Here is a tiny trained network, its code and every weight. The questions are about switching its units off for an input and a class, where a switched-off unit gives its printed mean instead of its output.

import numpy as np


def w(rows, s, z=0):
    codes = np.array(rows[::2]) - 128.0
    scale = np.full(codes.shape[1], s)
    scale[-1] = z or s
    return codes * scale


def f(y):
    return np.maximum(y, 0)


def log_softmax(a):
    a = a - a.max(-1, keepdims=True)
    return a - np.log(np.exp(a).sum(-1, keepdims=True))


def net(x, mask):
    res = np.array(x, float).reshape(1, 3) / 4 @ E
    y = f(res @ A[0][:, :-1].T + A[0][:, -1])
    res = res + np.where(mask, y, B[0][:, -1]) @ B[0][:, :-1]
    return log_softmax(res[-1] @ U[:, :-1].T + U[:, -1])


A, B = {}, {}
E = w([
[143,200,229,228,30,185,14,166,105],'x0',
[224,178,187,121,138,111,136,251,254],'x1',
[26,36,82,166,206,222,68,134,216],'x2',
],0.0071)
A[0] = w([
[72,99,147,209,129,229,2,125,157,243],'N0',
[145,200,218,213,15,132,101,91,68,208],'N1',
[118,114,145,122,191,185,132,215,231,202],'N2',
[226,169,169,94,123,65,192,201,167,185],'N3',
[119,125,25,69,139,77,202,56,57,213],'N4',
[164,150,194,145,129,155,97,190,172,253],'N5',
[52,58,83,178,195,199,101,105,172,165],'N6',
[87,55,75,108,220,173,154,146,207,212],'N7',
[141,161,199,196,98,175,20,150,113,141],'N8',
[89,66,42,71,221,121,166,116,149,182],'N9',
[234,188,174,93,91,88,173,207,154,144],'N10',
[198,153,195,100,95,88,150,220,178,143],'N11',
[117,106,131,157,79,135,91,32,30,202],'N12',
[98,34,52,57,213,101,224,125,99,211],'N13',
[93,62,39,58,196,128,214,92,143,186],'N14',
],0.0079,0.004)
B[0] = w([
[118,128,107,222,37,223,43,193,75,235],'N0',
[122,201,194,174,46,114,211,221,79,231],'N1',
[189,59,59,160,153,103,47,179,237,216],'N2',
[180,185,61,26,163,7,212,164,180,216],'N3',
[17,126,242,1,133,67,223,33,53,225],'N4',
[197,123,79,175,116,119,122,223,205,215],'N5',
[73,127,72,147,129,194,46,108,129,225],'N6',
[129,24,50,139,173,152,38,86,198,232],'N7',
[199,168,156,221,96,206,147,210,147,216],'N8',
[111,80,139,96,223,228,127,59,138,229],'N9',
[210,209,54,108,147,38,215,207,212,218],'N10',
[217,147,55,123,176,65,162,197,204,211],'N11',
[54,183,193,100,57,114,140,145,12,195],'N12',
[95,88,162,59,243,197,192,14,125,247],'N13',
[88,76,162,60,229,192,163,30,120,239],'N14',
],0.0069,0.013)
U = w([
[47,93,102,104,144,186,66,54,46,104],'0',
[164,154,119,173,88,154,145,164,173,2],'1',
[126,28,38,155,148,172,1,133,219,104],'2',
[81,68,153,49,237,166,200,18,139,126],'3',
[58,157,178,67,60,26,177,81,48,167],'4',
[104,158,171,196,64,219,88,177,87,142],'5',
[197,168,75,88,141,17,176,193,203,120],'6',
],0.0079,0.004)

Each question gives the input, the list of numbers given to net, and the class t.
The units are the neurons (one row each of A and B). Each row of codes is followed by its name. A weight is (code - 128) times the scale printed after its matrix; where a second scale follows, it is the last column's (A, B and U).
mask holds one flag per neuron, in row order. A switched-off neuron (its flag False) gives its mean, the last column of its row in B, instead of its output. The means were averaged over made-up inputs and are rounded, as every weight is.
A unit's drop is (log p(t) with every unit on - log p(t) with that unit switched off) / (log p(t) with every unit on - log p(t) with every unit switched off).
The circuit of an input: a set's keep is (log p(t) with only the set's units on - log p(t) with every unit switched off) / (log p(t) with every unit on - log p(t) with every unit switched off). Starting from the 12 units with the biggest drops (on a tie, the unit counted first), units are removed one at a time, each time the one whose removal leaves the highest keep (on an exact tie, the one counted first), for as long as the keep stays at least 0.8.
circuit, biggest first: the units of the circuit, biggest drop first
unit that matters most: the unit with the biggest drop
k most important neurons: the k neurons with the biggest drops, biggest first
drop when u is switched off: that unit's drop, to one decimal
input [8,2,7], class 5: 2 most important neurons => N0, N8
input [-3,-1,8], class 2: unit that matters most => N7
input [3,2,2], class 5: circuit, biggest first => N7, N0
input [0,-7,4], class 0: circuit, biggest first => N0, N12
input [7,6,3], class 6: 2 most important neurons => N11, N10
input [-6,5,6], class 2: 2 most important neurons => N2, N7
input [-8,6,-4], class 3: 2 most important neurons => N13, N14
input [6,2,6], class 5: 2 most important neurons => N0, N8
input [8,8,5], class 1: 2 most important neurons => N0, N8
input [4,-7,8], class 5: 2 most important neurons => N0, N12
input [-4,4,5], class 2: 2 most important neurons => N2, N4
input [-1,-7,5], class 0: 2 most important neurons => N0, N6
input [1,-8,1], class 0: 2 most important neurons => N3, N10
input [5,-7,-5], class 4: unit that matters most => N12
input [-6,7,7], class 2: drop when N7 is switched off => 0.1
input [1,-3,0], class 4: drop when N7 is switched off => 0.2
input [3,-8,6], class 0: drop when N1 is switched off => 0.2
